288	709	757	155 Answer: 709

67	27	56	58	56	22	53
84	72	53	54	54	59	35
Answer: 56

866	117	165	727	2	376 Answer: 727

76	166	209	64	62	121 Answer: 64

-12	31	34	30	49	-27	39 Answer: 49

-13	10	-1	7	-11	-5	-8
30	40	-5	34	-36	18	-30
Answer: -11
---
139,293,-530,-41,-215,-50
658,625,517,977,340,38
→ 977

2,2,3,4,6
7,8,6,3,3
6,7,5,4,3
→ 6

195,84,157,163,147,66
132,90,101,37,107,128
→ 37

-303,133,-108,-195,-477,-191
234,220,-272,113,-986,-556
342,-843,-587,516,678,-348
→ 113

140,89,68,474,849
133,136,119,939,444
841,259,59,25,472
→ 119

195,95,123,174,131,239,190
77,186,232,134,125,107,133
57,127,153,146,138,106,96
→ 125

373,790,789,-662,915
125,-320,-312,34,-232
349,598,624,204,446
→ -312
---
115	3	180	72	160
123	167	86	220	175
: 115, 175

8290	8119	6101	6450	5389	5737	6712
5582	3259	8096	1484	7484	8871	2076
: 8290, 2076

6	6	7	9	5	3
5	6	7	8	5	2
: 6, 2

135	15	129	153
192	0	217	131
: 135, 131

7	100	135	225	97	34: 7, 34

22	5	5	-3	18	16	10
-20	30	-19	3	-19	-28	15
: 22, 15

7	9	1	4: 7, 4

4	2	8	4: 4, 4

587	903	410	129	424: 587, 424
---
[ .11  .29  .45  .14 -.40  .07 -.23]: .45

[[-.42  .12 -.31 -.31  .05]
 [ .04  .52  .20 -.12 -.25]
 [-.09  .00 -.12 -.45 -.39]]: -.31

[ .12  .14  .29  .05  .04 -.49 -.07]: .29

[.21 .45 .28 .15 .21]: .28

[ .11 -.55 -.22  .15  .11]: -.22

[-.42  .03 -.37 -.07  .14 -.37]: -.37

[[-.37  .31  .26  .22 -.24  .25]
 [-.21  .28  .15  .27  .15  .02]
 [ .26  .05 -.27 -.17 -.41 -.20]]: .26
---
(6.20, -0.92, -16.36, 11.82, 4.07, 7.14, 12.12) ⇒ 6.20
((-15.8, -10.5, -11.9, -18.7, -6.7, -12.0, -1.8), (-12.2, -20.1, 4.3, 24.0, -14.2, -11.5, -15.9), (-13.1, -17.0, -10.6, -18.9, -10.6, -9.9, -16.1)) ⇒ -12.0
(-1.4, -1.0, 1.8, -0.9, 0.9, -1.5, -0.8) ⇒ -0.9
(3.97, -3.95, 4.27, 2.61, 17.61, -14.77, -18.13) ⇒ 2.61
(89.413, -124.066, -175.963, -143.911, 197.471, 27.753, 135.450) ⇒ 27.753
(0.119, 0.113, -0.162, 0.108, 0.135, 0.148, 0.083) ⇒ 0.113
(155.6, 113.1, -142.7, 8.8, 5.4) ⇒ 8.8
(1.28, -1.46, -0.17, 1.49, 0.86, 0.18, -1.36) ⇒ 0.18
---
4  3  5  4  8  5  6
5  7  4  6  2  5  6
3  4  6  7  2  7  4
==> 3

119  113  157   36   74
 52  223  140  120  160
177   59   49  107  140
==> 177

61  70  20  97
80  55  60  71
36  70  49  56
==> 36

-519  -295   471   208   406   337   100
-103     9   585   231   757   792   324
 277   497   -30   140  -272   935   224
==> 277

6  0  5  7
6  3  5  6
6  2  5  6
==> 6

2742  1349  1393  8322  8084
1810  1378  1652  8287  8211
8110  4190  8102  4447  1647
==> 8110
---
[ 15  41  43 -28  18  22  21] -> -28

[[-23 -29  21  29  -8]
 [ 41  -4  15   1 -10]
 [  9 -25 -10  42   1]] -> 15

[[32 16 63 59 40 23 92]
 [48 54 55 55 28 64 34]
 [36 56 42 64 51 43 44]] -> 55

[[70 51 31 88 16 75 62]
 [83 39 26 75 27 59 72]
 [77 30 41 74 30 80 81]] -> 75

[-550  399  818  354  362 -779  692] -> 354

[1997 4054 3475 9007 6170 8833 5691] -> 9007

[4243 6870 9430 8435 7505 2943 5817] -> 8435

[[42 45 46 44 43 44 44]
 [13 95 56 57 41 83 51]
 [48 43 37 43 41 51 48]] -> 57
---
[-.39 .50 .38 .34 -.19] yields .38
[.41 .42 -.09 .26 -.27 .50 .55] yields -.27
[-.31 .04 .48 -.13 -.06 -.21 -.03] yields -.06
[.05 -.26 -.24 .15 -.46 .21] yields .15
[-.32 -.40 -.40 .01] yields -.40
[.08 -.21 .55 .04 -.42 .36] yields .04
